Below are the code and all the weights of a small trained network. Each question names an input and a target symbol and asks about switching units off, where a switched-off unit gives its printed mean instead of its output.

import numpy as np


def w(rows, s, z=0):
    codes = np.array(rows[::2]) - 128.0
    scale = np.full(codes.shape[1], s)
    scale[-1] = z or s
    return codes * scale


def norm(h):
    return h / np.sqrt((h * h).mean(-1, keepdims=True) + 1e-5)


def f(y):
    return y / 2 * (1 + np.tanh(0.7978845608 * (y + 0.044715 * y**3)))


def softmax(a):
    e = np.exp(a - a.max(-1, keepdims=True))
    return e / e.sum(-1, keepdims=True)


def log_softmax(a):
    a = a - a.max(-1, keepdims=True)
    return a - np.log(np.exp(a).sum(-1, keepdims=True))


def net(x, mask):
    ids = ['ΓΔΞΠαζσ'.index(c) for c in x.split()]
    T = len(ids)
    res = E[ids] + P[:T]
    u = 0
    for l in range(3):
        q, k, v = (norm(res) @ M[l].T for M in (Q, K, V))
        z = softmax(np.where(np.tri(T) > 0, q @ k.T / 3**0.5, -1e9)) @ v
        res = res + np.where(mask[u], z, O[l][:, -1]) @ O[l][:, :-1]
        u += 1
        y = f(norm(res) @ A[l][:, :-1].T + A[l][:, -1])
        res = res + np.where(mask[u : u + 8], y, B[l][:, -1]) @ B[l][:, :-1]
        u += 8
    return log_softmax(norm(res)[-1] @ U[:, :-1].T + U[:, -1])


Q, K, V, O, A, B = {}, {}, {}, {}, {}, {}
E = w([
[147,178,107,93,187,128],'Γ',
[4,172,86,155,159,62],'Δ',
[108,47,114,78,244,185],'Ξ',
[105,206,163,228,71,107],'Π',
[100,178,140,115,49,117],'α',
[76,156,200,89,81,240],'ζ',
[139,172,197,192,233,121],'σ',
],0.015)
P = w([
[10,129,108,116,156,137],'0',
[36,106,149,130,103,165],'1',
[159,71,56,112,141,79],'2',
[59,190,57,173,175,124],'3',
[95,109,195,166,91,160],'4',
[176,81,54,106,109,108],'5',
[69,254,47,149,147,244],'6',
[119,112,224,175,84,150],'7',
[176,77,58,115,128,85],'8',
],0.0084)
Q[0] = w([
[245,99,34,71,112,102],'0.h0',
[139,102,162,214,124,137],'0.h0',
[176,192,109,128,162,116],'0.h0',
],0.011)
K[0] = w([
[36,2,118,43,133,44],'0.h0',
[69,235,122,209,63,184],'0.h0',
[76,80,214,125,74,104],'0.h0',
],0.0083)
V[0] = w([
[110,136,85,75,198,82],'0.h0',
[26,164,76,145,184,155],'0.h0',
[156,163,179,2,143,46],'0.h0',
],0.0038)
O[0] = w([
[216,126,162,147,156,2,129],'0.h0',
[150,167,141,127,164,128,255],'0.h0',
[159,211,191,79,223,71,75],'0.h0',
],0.0069,0.0036)
A[0] = w([
[151,173,49,51,120,39,115],'0.n0',
[152,53,115,66,82,178,129],'0.n1',
[228,65,3,2,131,115,115],'0.n2',
[168,89,48,191,110,55,181],'0.n3',
[183,36,116,113,97,32,2],'0.n4',
[206,142,163,6,35,150,204],'0.n5',
[84,135,141,159,108,181,171],'0.n6',
[111,180,243,93,92,175,117],'0.n7',
],0.0087,0.0054)
B[0] = w([
[28,85,132,197,91,138,195],'0.n0',
[189,111,171,216,177,54,138],'0.n1',
[149,59,56,205,155,65,186],'0.n2',
[50,175,145,1,65,169,183],'0.n3',
[199,88,116,160,180,117,122],'0.n4',
[86,147,162,190,172,97,197],'0.n5',
[119,163,146,197,150,80,253],'0.n6',
[61,120,77,89,168,136,230],'0.n7',
],0.0082,0.0046)
Q[1] = w([
[1,218,198,150,169,240],'1.h0',
[218,191,104,139,64,31],'1.h0',
[241,196,72,32,133,94],'1.h0',
],0.007)
K[1] = w([
[159,203,63,153,135,225],'1.h0',
[84,2,30,34,182,26],'1.h0',
[26,131,144,13,134,78],'1.h0',
],0.0075)
V[1] = w([
[191,133,190,140,140,145],'1.h0',
[194,168,177,128,102,60],'1.h0',
[108,187,153,230,254,91],'1.h0',
],0.0076)
O[1] = w([
[45,65,155,177,179,121,104],'1.h0',
[172,75,212,237,108,87,97],'1.h0',
[118,254,203,111,171,197,248],'1.h0',
],0.0053,0.014)
A[1] = w([
[33,152,156,119,17,147,230],'1.n0',
[160,145,175,154,2,110,39],'1.n1',
[104,85,101,78,113,54,71],'1.n2',
[94,221,122,76,136,200,152],'1.n3',
[61,54,106,120,81,97,136],'1.n4',
[186,86,74,162,109,186,2],'1.n5',
[209,157,75,222,101,185,30],'1.n6',
[163,203,172,75,101,213,152],'1.n7',
],0.0082,0.0035)
B[1] = w([
[195,119,121,95,153,183,215],'1.n0',
[133,146,107,177,101,119,126],'1.n1',
[7,115,122,85,168,144,122],'1.n2',
[141,58,144,129,140,71,250],'1.n3',
[103,156,186,157,132,171,129],'1.n4',
[139,156,156,111,177,160,120],'1.n5',
[102,144,116,88,197,161,122],'1.n6',
[98,106,127,77,114,95,192],'1.n7',
],0.014,0.012)
Q[2] = w([
[44,249,211,39,83,169],'2.h0',
[177,1,166,131,108,146],'2.h0',
[118,186,154,99,166,75],'2.h0',
],0.0078)
K[2] = w([
[156,114,170,235,176,57],'2.h0',
[156,238,54,119,127,146],'2.h0',
[69,2,94,202,25,26],'2.h0',
],0.0074)
V[2] = w([
[83,83,122,254,96,33],'2.h0',
[136,57,127,155,4,82],'2.h0',
[95,79,157,139,63,115],'2.h0',
],0.0045)
O[2] = w([
[143,96,166,83,230,106,60],'2.h0',
[148,100,188,13,213,133,3],'2.h0',
[33,120,216,2,174,82,83],'2.h0',
],0.0055)
A[2] = w([
[155,145,105,166,125,242,60],'2.n0',
[211,79,165,86,142,2,8],'2.n1',
[140,152,160,228,135,167,30],'2.n2',
[145,196,116,164,144,209,105],'2.n3',
[224,158,123,41,85,117,80],'2.n4',
[95,150,163,109,78,136,177],'2.n5',
[163,150,144,155,153,243,112],'2.n6',
[117,109,159,191,68,187,3],'2.n7',
],0.011,0.0043)
B[2] = w([
[114,208,73,15,207,144,212],'2.n0',
[148,184,100,32,140,23,245],'2.n1',
[147,202,186,101,128,200,252],'2.n2',
[117,165,138,99,206,67,251],'2.n3',
[171,131,171,210,60,138,201],'2.n4',
[193,48,96,174,104,160,196],'2.n5',
[129,170,94,91,153,62,241],'2.n6',
[255,178,25,143,182,139,171],'2.n7',
],0.008,0.0038)
U = w([
[139,103,172,71,119,2,95],'Γ',
[38,196,49,218,62,84,100],'Δ',
[198,62,66,205,189,109,108],'Ξ',
[222,236,60,121,158,194,46],'Π',
[177,136,120,174,39,125,255],'α',
[66,128,117,72,72,188,131],'ζ',
[109,154,236,209,147,119,128],'σ',
],0.0082,0.0038)

Each question gives the input, a string of symbols that net reads in full, and the target symbol t.
The units are the heads (3 rows each of Q, K, V and O) and the neurons (one row each of A and B). Each row of codes is followed by its name. A weight is (code - 128) times the scale printed after its matrix; where a second scale follows, it is the last column's (O, A, B and U).
mask holds one flag per unit, layer by layer, with each layer's heads first. A switched-off unit (its flag False) gives its mean, the last column of its rows in O or B, instead of its output. The means were averaged over made-up inputs and are rounded, as every weight is.
A unit's drop is (log p(t) with every unit on - log p(t) with that unit switched off) / (log p(t) with every unit on - log p(t) with every unit switched off).
The circuit of an input: a set's keep is (log p(t) with only the set's units on - log p(t) with every unit switched off) / (log p(t) with every unit on - log p(t) with every unit switched off). Starting from the 12 units with the biggest drops (on a tie, the unit counted first), units are removed one at a time, each time the one whose removal leaves the highest keep (on an exact tie, the one counted first), for as long as the keep stays at least 0.8.
units of the circuit, in order: the units of the circuit, biggest drop first
k most important neurons: the k neurons with the biggest drops, biggest first
top k neurons in layer l: the k neurons of layer l with the biggest drops, biggest first
drop of u: that unit's drop, to one decimal
input α α σ α σ α, target Π: most important neuron	[1.n0]
input Π σ Π σ α Γ, target Δ: units of the circuit, in order	[0.n2; 1.n0; 0.n0; 1.n3]
input Ξ σ σ Ξ Γ α, target Π: top 2 neurons in layer 0	[0.n0; 0.n3]
input Γ σ Π Π ζ Ξ σ Ξ, target σ: 2 most important neurons	[1.n0; 1.n3]
input Π α Ξ ζ Δ, target Π: 2 most important neurons	[1.n0; 1.n7]
input Δ σ ζ Ξ Δ σ Ξ Π Π, target α: 2 most important neurons	[2.n4; 1.n0]
input σ α σ, target Γ: 2 most important neurons	[0.n6; 1.n7]
input Γ Δ Γ Γ Ξ, target Γ: units of the circuit, in order	[1.n0; 2.n1; 0.h0]
input σ Π Ξ α, target α: 3 most important neurons	[1.n0; 2.n4; 0.n2]
input σ Π Δ Π Ξ, target Π: 3 most important neurons	[1.n3; 0.n1; 1.n0]
input ζ α Γ σ α, target σ: top 2 neurons in layer 0	[0.n5; 0.n3]
input Π σ σ α ζ ζ Ξ, target Ξ: 2 most important neurons	[1.n0; 1.n3]
input α ζ σ Π ζ Ξ σ Δ, target σ: 4 most important neurons	[0.n6; 1.n3; 2.n1; 2.n0]
input Γ ζ ζ, target σ: units of the circuit, in order	[0.n5]
input σ Ξ Γ α Γ Γ α, target Γ: 2 most important neurons	[1.n3; 0.n2]
input σ Ξ σ α α, target σ: 3 most important neurons	[0.n5; 0.n7; 0.n0]
input Π α σ Π ζ, target Π: top 2 neurons in layer 1	[1.n0; 1.n6]
input Δ σ Π α α σ Ξ, target Ξ: top 4 neurons in layer 2	[2.n2; 2.n1; 2.n0; 2.n3]
input σ Δ α Δ σ Ξ ζ Δ, target σ: top 2 neurons in layer 0	[0.n0; 0.n6]
input σ σ Π Γ, target Γ: top neuron in layer 1	[1.n3]
input Δ Δ ζ α Γ Π Π Ξ, target Π: top 2 neurons in layer 0	[0.n1; 0.n5]
input Γ ζ σ σ Ξ Π Π ζ, target Π: drop of 1.h0	0.2
